Below are the code and all the weights of a small trained network. Each question names an input and a target symbol and asks about switching units off, where a switched-off unit gives its printed mean instead of its output.

import numpy as np


def w(rows, s, z=0):
    codes = np.array(rows[::2]) - 128.0
    scale = np.full(codes.shape[1], s)
    scale[-1] = z or s
    return codes * scale


def norm(h):
    return h / np.sqrt((h * h).mean(-1, keepdims=True) + 1e-5)


def f(y):
    return np.maximum(y, 0)


def softmax(a):
    e = np.exp(a - a.max(-1, keepdims=True))
    return e / e.sum(-1, keepdims=True)


def log_softmax(a):
    a = a - a.max(-1, keepdims=True)
    return a - np.log(np.exp(a).sum(-1, keepdims=True))


def net(x, mask):
    ids = ['αβγδζηθλμπσφω'.index(c) for c in x.split()]
    T = len(ids)
    res = E[ids] + P[:T]
    u = 0
    for l in range(2):
        r = norm(res)
        for j in range(3):
            rows = slice(3 * j, 3 * j + 3)
            q, k, v = (r @ M[l][rows].T for M in (Q, K, V))
            z = softmax(np.where(np.tri(T) > 0, q @ k.T / 3**0.5, -1e9)) @ v
            o = O[l][rows]
            res = res + np.where(mask[u + j], z, o[:, -1]) @ o[:, :-1]
        u += 3
        y = f(norm(res) @ A[l][:, :-1].T + A[l][:, -1])
        res = res + np.where(mask[u : u + 4], y, B[l][:, -1]) @ B[l][:, :-1]
        u += 4
    return log_softmax(norm(res)[-1] @ U[:, :-1].T + U[:, -1])


Q, K, V, O, A, B = {}, {}, {}, {}, {}, {}
E = w([
[79,204,92,183,98,117,174],'α',
[4,186,143,142,169,129,140],'β',
[79,184,107,183,176,136,197],'γ',
[95,138,195,154,76,140,101],'δ',
[143,172,169,202,115,122,135],'ζ',
[88,117,172,165,154,152,101],'η',
[159,163,75,137,85,110,215],'θ',
[103,168,156,110,159,146,180],'λ',
[87,145,188,168,150,107,121],'μ',
[41,48,33,86,181,204,121],'π',
[109,161,147,82,159,104,177],'σ',
[101,189,174,227,142,107,115],'φ',
[146,132,134,179,136,128,161],'ω',
],0.014)
P = w([
[168,127,119,98,131,154,94],'0',
[125,160,135,78,129,160,250],'1',
[38,157,65,207,132,40,167],'2',
[168,107,128,94,120,113,94],'3',
[116,97,146,157,135,158,168],'4',
[35,157,71,206,131,41,160],'5',
[167,109,128,94,121,115,90],'6',
[114,82,154,150,117,166,138],'7',
],0.019)
Q[0] = w([
[82,149,21,123,50,58,151],'0.h0',
[91,35,166,90,68,88,50],'0.h0',
[146,113,61,162,112,178,91],'0.h0',
[168,129,91,194,72,164,145],'0.h1',
[48,162,81,164,104,95,107],'0.h1',
[141,104,73,86,96,101,149],'0.h1',
[52,87,136,188,111,228,203],'0.h2',
[3,82,109,86,115,128,63],'0.h2',
[139,51,195,92,104,241,184],'0.h2',
],0.025)
K[0] = w([
[180,193,117,98,127,251,67],'0.h0',
[93,19,173,63,63,111,61],'0.h0',
[130,72,72,162,89,187,112],'0.h0',
[169,134,103,175,78,140,132],'0.h1',
[79,191,65,147,131,151,127],'0.h1',
[134,111,77,110,126,130,161],'0.h1',
[50,106,102,184,107,233,222],'0.h2',
[12,80,105,62,113,165,37],'0.h2',
[155,55,216,89,85,238,155],'0.h2',
],0.023)
V[0] = w([
[136,189,119,123,120,173,115],'0.h0',
[140,107,128,190,144,192,149],'0.h0',
[124,132,131,99,57,121,129],'0.h0',
[57,152,27,107,166,97,68],'0.h1',
[57,213,188,142,82,121,171],'0.h1',
[131,135,90,86,65,184,158],'0.h1',
[89,146,158,73,184,222,140],'0.h2',
[110,127,163,107,5,147,58],'0.h2',
[118,44,202,147,88,144,219],'0.h2',
],0.021)
O[0] = w([
[161,162,127,141,166,75,138,178],'0.h0',
[137,143,41,121,123,83,88,159],'0.h0',
[141,148,146,130,89,130,153,89],'0.h0',
[160,115,238,147,131,35,145,247],'0.h1',
[164,198,96,77,174,58,215,187],'0.h1',
[136,170,94,72,65,78,82,155],'0.h1',
[178,107,56,80,81,181,186,205],'0.h2',
[123,149,246,77,95,176,126,30],'0.h2',
[112,136,139,214,43,152,150,143],'0.h2',
],0.014,0.013)
A[0] = w([
[127,203,122,250,91,151,190,165],'0.n0',
[137,119,184,138,121,64,28,108],'0.n1',
[177,36,153,134,16,94,61,3],'0.n2',
[170,192,158,122,102,180,45,25],'0.n3',
],0.025,0.0037)
B[0] = w([
[160,13,96,53,67,158,125,251],'0.n0',
[136,174,56,65,152,95,210,219],'0.n1',
[183,83,214,71,87,35,7,244],'0.n2',
[193,189,166,213,99,112,182,154],'0.n3',
],0.019,0.014)
Q[1] = w([
[253,104,112,33,169,202,57],'1.h0',
[152,102,107,150,100,196,199],'1.h0',
[9,37,151,101,73,59,144],'1.h0',
[106,180,205,54,114,137,117],'1.h1',
[164,112,67,102,128,229,26],'1.h1',
[107,165,93,89,62,107,119],'1.h1',
[8,172,154,239,128,94,132],'1.h2',
[180,105,167,60,216,197,60],'1.h2',
[215,210,88,136,136,196,94],'1.h2',
],0.023)
K[1] = w([
[5,89,139,106,114,74,142],'1.h0',
[104,123,125,168,67,156,163],'1.h0',
[240,92,126,98,87,127,127],'1.h0',
[159,151,206,100,108,136,122],'1.h1',
[76,86,102,110,56,182,128],'1.h1',
[111,152,122,96,77,84,118],'1.h1',
[182,149,142,134,158,215,77],'1.h2',
[7,128,161,123,126,100,134],'1.h2',
[81,145,127,156,71,164,152],'1.h2',
],0.03)
V[1] = w([
[130,114,50,50,109,104,84],'1.h0',
[140,121,107,108,89,189,108],'1.h0',
[139,28,130,86,153,125,162],'1.h0',
[117,80,98,138,66,122,137],'1.h1',
[63,127,113,154,148,48,156],'1.h1',
[32,103,119,107,113,152,168],'1.h1',
[162,191,148,203,161,166,119],'1.h2',
[170,111,172,126,160,49,74],'1.h2',
[253,127,127,119,140,143,176],'1.h2',
],0.025)
O[1] = w([
[72,192,239,134,169,115,175,254],'1.h0',
[71,142,132,39,122,170,118,140],'1.h0',
[48,134,140,141,88,76,63,209],'1.h0',
[182,195,101,168,153,151,150,159],'1.h1',
[176,107,134,85,53,216,41,156],'1.h1',
[108,151,134,108,174,235,123,92],'1.h1',
[146,150,162,78,181,126,44,52],'1.h2',
[19,66,90,148,191,150,137,210],'1.h2',
[147,76,199,205,134,246,99,214],'1.h2',
],0.014,0.024)
A[1] = w([
[10,152,50,145,62,192,230,160],'1.n0',
[104,195,10,110,120,231,254,1],'1.n1',
[52,119,121,127,34,156,171,85],'1.n2',
[77,175,159,179,153,95,117,95],'1.n3',
],0.034,0.0059)
B[1] = w([
[32,158,102,127,24,83,201,252],'1.n0',
[245,41,5,94,127,229,143,215],'1.n1',
[88,118,103,110,238,141,84,207],'1.n2',
[142,157,87,128,93,178,104,166],'1.n3',
],0.033,0.036)
U = w([
[183,80,57,80,68,159,160,149],'α',
[125,84,163,50,26,95,55,90],'β',
[142,82,183,151,173,125,235,96],'γ',
[115,100,137,250,87,154,103,88],'δ',
[160,188,198,104,77,185,161,184],'ζ',
[213,149,114,99,191,167,79,157],'η',
[95,172,187,91,153,219,107,174],'θ',
[144,223,107,51,207,83,157,129],'λ',
[188,201,104,189,56,55,173,72],'μ',
[26,166,104,140,90,112,170,152],'π',
[128,230,73,153,120,139,32,155],'σ',
[138,123,26,207,198,47,104,3],'φ',
[65,83,91,101,227,152,60,80],'ω',
],0.012,0.0058)

Each question gives the input, a string of symbols that net reads in full, and the target symbol t.
The units are the heads (3 rows each of Q, K, V and O) and the neurons (one row each of A and B). Each row of codes is followed by its name. A weight is (code - 128) times the scale printed after its matrix; where a second scale follows, it is the last column's (O, A, B and U).
mask holds one flag per unit, layer by layer, with each layer's heads first. A switched-off unit (its flag False) gives its mean, the last column of its rows in O or B, instead of its output. The means were averaged over made-up inputs and are rounded, as every weight is.
A unit's drop is (log p(t) with every unit on - log p(t) with that unit switched off) / (log p(t) with every unit on - log p(t) with every unit switched off).
The circuit of an input: a set's keep is (log p(t) with only the set's units on - log p(t) with every unit switched off) / (log p(t) with every unit on - log p(t) with every unit switched off). Starting from the 12 units with the biggest drops (on a tie, the unit counted first), units are removed one at a time, each time the one whose removal leaves the highest keep (on an exact tie, the one counted first), for as long as the keep stays at least 0.8.
circuit, biggest first: the units of the circuit, biggest drop first
top k neurons: the k neurons with the biggest drops, biggest first
top k neurons in layer l: the k neurons of layer l with the biggest drops, biggest first
input α β ω, target μ: top 3 neurons : (1.n2; 1.n1; 1.n0)
input γ β π β, target γ: circuit, biggest first : (1.n0; 1.n1; 1.n2; 0.h1)
input π π ω β β, target π: top 2 neurons : (0.n0; 1.n1)
input π β π β ζ π ζ, target η: top 2 neurons : (1.n0; 0.n0)
input θ π ζ α α π γ, target φ: circuit, biggest first : (0.h2; 1.n0; 1.n1; 1.n2)
input ω φ η π π γ β π, target ω: circuit, biggest first : (1.n0; 1.n1)
input λ π π α δ γ, target ζ: top 4 neurons : (1.n2; 1.n1; 1.n0; 0.n2)
input π π π π π ω, target π: circuit, biggest first : (1.n1)
input φ γ γ β θ η, target φ: top 3 neurons in layer 1 : (1.n0; 1.n1; 1.n2)
input α β ω μ, target θ: top 2 neurons in layer 1 : (1.n0; 1.n1)
input ω σ β α α, target π: top 3 neurons : (1.n1; 0.n2; 1.n0)
input λ γ δ γ, target φ: top 2 neurons : (1.n0; 1.n1)
input θ π α π β π, target γ: top 2 neurons in layer 0 : (0.n3; 0.n2)
input π π σ μ α γ, target π: top 2 neurons : (0.n2; 1.n1)
input η η φ, target ω: top 3 neurons : (1.n0; 0.n3; 1.n1)
input λ θ ω α α λ, target ζ: top 3 neurons in layer 1 : (1.n2; 1.n1; 1.n0)
input α θ σ π δ φ, target μ: top 2 neurons : (1.n1; 1.n2)
input ζ α β σ ω β, target η: top 2 neurons : (1.n0; 0.n3)
input σ λ π, target θ: top 2 neurons : (1.n0; 1.n1)
input ω θ π, target λ: top 3 neurons in layer 0 : (0.n0; 0.n1; 0.n2)
input θ ζ π α β η θ, target μ: top 3 neurons : (0.n3; 1.n1; 0.n1)
input ω γ π η, target δ: top neuron in layer 1 : (1.n0)
input λ η π, target ζ: top 3 neurons in layer 1 : (1.n2; 1.n1; 1.n0)
input φ θ π α λ π, target φ: top 2 neurons in layer 1 : (1.n0; 1.n1)
input π φ θ π λ δ, target π: top neuron in layer 0 : (0.n2)
input α φ π β α π α π, target ω: top 3 neurons in layer 1 : (1.n0; 1.n1; 1.n2)
input α β β π θ π ω, target σ: top 2 neurons in layer 0 : (0.n0; 0.n3)
